Below is a small trained network, with its code and all its weights. Each question gives an input and a target symbol and asks what happens when units are switched off, that is, made to give their printed mean instead of their output.

import numpy as np


def w(rows, s, z=0):
    codes = np.array(rows[::2]) - 128.0
    scale = np.full(codes.shape[1], s)
    scale[-1] = z or s
    return codes * scale


def softmax(a):
    e = np.exp(a - a.max(-1, keepdims=True))
    return e / e.sum(-1, keepdims=True)


def log_softmax(a):
    a = a - a.max(-1, keepdims=True)
    return a - np.log(np.exp(a).sum(-1, keepdims=True))


def net(x, mask):
    ids = ['ΔΘΞΣΦΩαβγεημπτψ'.index(c) for c in x.split()]
    T = len(ids)
    res = E[ids] + P[:T]
    u = 0
    for l in range(3):
        r = res
        for j in range(2):
            rows = slice(4 * j, 4 * j + 4)
            q, k, v = (r @ M[l][rows].T for M in (Q, K, V))
            z = softmax(np.where(np.tri(T) > 0, q @ k.T / 4**0.5, -1e9)) @ v
            o = O[l][rows]
            res = res + np.where(mask[u + j], z, o[:, -1]) @ o[:, :-1]
        u += 2
    return log_softmax(res[-1] @ U[:, :-1].T + U[:, -1])


Q, K, V, O = {}, {}, {}, {}
E = w([
[143,158,127,113,122],'Δ',
[118,129,57,209,142],'Θ',
[104,161,103,156,125],'Ξ',
[147,198,110,39,142],'Σ',
[165,47,126,228,221],'Φ',
[185,95,163,201,162],'Ω',
[150,57,118,140,239],'α',
[71,59,51,62,165],'β',
[91,207,35,5,75],'γ',
[165,69,22,93,105],'ε',
[78,223,116,128,242],'η',
[155,186,39,125,154],'μ',
[135,102,98,6,196],'π',
[247,173,111,74,85],'τ',
[126,238,198,72,229],'ψ',
],0.011)
P = w([
[86,129,186,165,43],'0',
[119,67,179,125,87],'1',
[121,123,135,118,91],'2',
[141,155,101,119,103],'3',
[165,164,76,144,127],'4',
[165,166,53,156,138],'5',
[175,180,46,145,135],'6',
[164,195,9,145,131],'7',
[186,211,2,166,146],'8',
[211,175,77,160,170],'9',
[215,157,38,183,183],'10',
[200,175,81,138,149],'11',
[206,112,129,176,152],'12',
],0.006)
Q[0] = w([
[150,117,238,171,50],'0.h0',
[146,107,212,159,31],'0.h0',
[154,116,49,195,175],'0.h0',
[202,188,56,114,132],'0.h0',
[72,96,94,76,97],'0.h1',
[53,186,77,32,48],'0.h1',
[152,197,104,191,39],'0.h1',
[1,50,150,121,220],'0.h1',
],0.0074)
K[0] = w([
[48,68,193,161,122],'0.h0',
[45,63,195,152,123],'0.h0',
[170,144,61,86,149],'0.h0',
[194,87,23,202,237],'0.h0',
[29,75,75,147,145],'0.h1',
[50,129,16,83,27],'0.h1',
[153,171,71,156,102],'0.h1',
[2,92,174,156,191],'0.h1',
],0.0077)
V[0] = w([
[85,221,1,128,107],'0.h0',
[121,159,181,62,79],'0.h0',
[231,111,167,130,48],'0.h0',
[199,241,37,195,81],'0.h0',
[155,169,172,145,50],'0.h1',
[129,65,228,131,130],'0.h1',
[129,152,155,161,117],'0.h1',
[164,227,74,117,111],'0.h1',
],0.0089)
O[0] = w([
[73,56,199,135,129,241],'0.h0',
[105,212,143,52,85,63],'0.h0',
[254,200,168,129,62,97],'0.h0',
[205,64,228,132,140,255],'0.h0',
[147,169,160,90,98,101],'0.h1',
[141,242,76,65,63,60],'0.h1',
[105,138,106,90,93,121],'0.h1',
[126,82,194,84,160,180],'0.h1',
],0.0072,0.0063)
Q[1] = w([
[130,169,11,89,146],'1.h0',
[129,69,168,207,174],'1.h0',
[80,2,129,114,167],'1.h0',
[162,67,123,80,159],'1.h0',
[161,148,146,119,163],'1.h1',
[115,152,141,147,105],'1.h1',
[92,135,148,201,170],'1.h1',
[136,68,113,134,199],'1.h1',
],0.0073)
K[1] = w([
[67,208,190,139,96],'1.h0',
[144,61,148,59,152],'1.h0',
[140,152,115,100,255],'1.h0',
[184,151,175,158,186],'1.h0',
[150,91,109,141,171],'1.h1',
[130,120,108,133,132],'1.h1',
[81,108,93,211,72],'1.h1',
[121,122,154,163,151],'1.h1',
],0.0067)
V[1] = w([
[218,136,116,2,154],'1.h0',
[174,14,33,56,161],'1.h0',
[79,157,127,118,85],'1.h0',
[150,168,194,154,134],'1.h0',
[118,161,147,55,131],'1.h1',
[151,77,132,111,80],'1.h1',
[109,170,162,189,117],'1.h1',
[109,217,181,125,78],'1.h1',
],0.0094)
O[1] = w([
[121,205,114,69,77,90],'1.h0',
[130,128,56,49,103,248],'1.h0',
[135,102,163,170,122,27],'1.h0',
[140,176,183,159,147,128],'1.h0',
[70,163,107,206,78,39],'1.h1',
[136,107,131,76,94,142],'1.h1',
[186,68,125,135,203,126],'1.h1',
[95,106,159,254,176,2],'1.h1',
],0.0091,0.0077)
Q[2] = w([
[188,53,65,126,83],'2.h0',
[88,132,212,198,64],'2.h0',
[187,230,136,41,154],'2.h0',
[225,71,139,84,74],'2.h0',
[1,139,99,200,112],'2.h1',
[41,78,188,15,112],'2.h1',
[160,36,178,131,181],'2.h1',
[29,162,130,185,35],'2.h1',
],0.006)
K[2] = w([
[87,149,150,106,199],'2.h0',
[99,119,122,205,103],'2.h0',
[169,109,117,116,99],'2.h0',
[160,147,135,82,152],'2.h0',
[121,125,109,145,32],'2.h1',
[200,125,143,144,139],'2.h1',
[82,189,172,110,158],'2.h1',
[103,160,108,254,97],'2.h1',
],0.0098)
V[2] = w([
[87,52,139,203,87],'2.h0',
[138,106,180,87,4],'2.h0',
[66,158,147,184,205],'2.h0',
[180,62,146,185,50],'2.h0',
[250,87,92,218,106],'2.h1',
[173,186,49,115,69],'2.h1',
[197,57,143,163,151],'2.h1',
[197,213,141,127,254],'2.h1',
],0.007)
O[2] = w([
[155,29,107,109,84,27],'2.h0',
[155,110,183,84,52,125],'2.h0',
[96,121,124,149,161,2],'2.h0',
[204,77,106,111,76,90],'2.h0',
[254,87,85,132,174,112],'2.h1',
[190,130,79,174,87,76],'2.h1',
[189,96,143,120,201,228],'2.h1',
[137,215,126,200,173,193],'2.h1',
],0.0086,0.007)
U = w([
[106,67,206,119,98,85],'Δ',
[141,95,47,110,68,151],'Θ',
[150,113,184,205,116,132],'Ξ',
[196,128,101,193,160,111],'Σ',
[166,169,36,150,164,155],'Φ',
[215,162,177,208,97,168],'Ω',
[217,163,153,143,46,222],'α',
[158,62,192,179,152,158],'β',
[68,205,174,189,163,251],'γ',
[170,93,178,117,182,108],'ε',
[87,204,2,110,110,99],'η',
[90,78,228,132,98,1],'μ',
[100,65,191,182,182,69],'π',
[53,130,152,180,204,142],'τ',
[87,114,18,124,96,162],'ψ',
],0.0057,0.0036)

Each question gives the input, a string of symbols that net reads in full, and the target symbol t.
The units are the heads (4 rows each of Q, K, V and O). Each row of codes is followed by its name. A weight is (code - 128) times the scale printed after its matrix; where a second scale follows, it is the last column's (O and U).
mask holds one flag per head, layer by layer. A switched-off head (its flag False) gives its mean, the last column of its rows in O, instead of its output. The means were averaged over made-up inputs and are rounded, as every weight is.
A unit's drop is (log p(t) with every unit on - log p(t) with that unit switched off) / (log p(t) with every unit on - log p(t) with every unit switched off).
The circuit of an input: a set's keep is (log p(t) with only the set's units on - log p(t) with every unit switched off) / (log p(t) with every unit on - log p(t) with every unit switched off). Starting from all 6 units, units are removed one at a time, each time the one whose removal leaves the highest keep (on an exact tie, the one counted first), for as long as the keep stays at least 0.8.
units of the circuit, in order: the units of the circuit, biggest drop first
most important unit: the unit with the biggest drop
which heads matter: for each layer, one digit per head in row order, 1 if its drop is at least 0.15 and else 0, layers parted by /
input β γ α η β γ Δ ε β, target Θ: which heads matter -> 11 / 11 / 01
input α Θ α Σ, target η: units of the circuit, in order -> 0.h0; 2.h1
input τ Σ ψ Φ, target γ: most important unit -> 1.h0
input Θ Θ β ε, target Θ: units of the circuit, in order -> 1.h0; 2.h1; 2.h0
input Ξ Ξ α γ η μ μ, target ε: units of the circuit, in order -> 0.h0; 0.h1; 2.h1; 1.h1
input Σ Φ Θ Θ γ ψ Ω, target γ: units of the circuit, in order -> 2.h1; 2.h0
input β Φ Θ, target ψ: which heads matter -> 11 / 10 / 01
input τ α π, target α: units of the circuit, in order -> 0.h0; 2.h0
input π β ε μ Θ Φ Ξ Φ ψ γ, target γ: units of the circuit, in order -> 2.h0; 2.h1; 1.h1; 0.h1
input Δ τ τ Ξ Φ, target Ω: units of the circuit, in order -> 0.h0; 1.h0; 2.h1
input η η Ξ γ η Ξ Θ, target τ: units of the circuit, in order -> 2.h0; 0.h0
input β ε β Θ, target Θ: units of the circuit, in order -> 1.h0; 2.h1; 1.h1
input μ μ Θ Δ μ η ψ ψ Θ η Φ, target τ: units of the circuit, in order -> 2.h1; 2.h0
input ψ Θ Θ Ξ, target τ: which heads matter -> 11 / 11 / 11
input γ Φ Θ, target Δ: which heads matter -> 11 / 10 / 11
input β Φ Φ τ Φ Θ β ψ, target γ: which heads matter -> 11 / 01 / 11
input Φ Θ Φ Θ Θ Φ, target Σ: units of the circuit, in order -> 2.h1; 0.h1; 0.h0; 1.h0
input π Θ β Ξ, target ψ: units of the circuit, in order -> 0.h0; 2.h1; 1.h0
input Σ Ξ Ξ Θ Φ Θ Φ μ μ Φ Θ, target ε: most important unit -> 0.h0
input Ξ ε β, target Θ: units of the circuit, in order -> 2.h1; 1.h0
input ψ Δ Θ, target γ: most important unit -> 0.h0
input Σ Θ ε η Σ ε Θ π Σ α τ, target α: which heads matter -> 01 / 11 / 10
input Θ Ξ Θ Φ β μ Φ Ω β Θ ψ η, target γ: which heads matter -> 00 / 01 / 11
input Ξ γ Θ Ξ Ξ Ξ η Σ Θ Φ Φ μ, target ε: which heads matter -> 10 / 01 / 01
input η Θ η Φ Θ Θ β Θ γ, target Δ: which heads matter -> 11 / 00 / 01
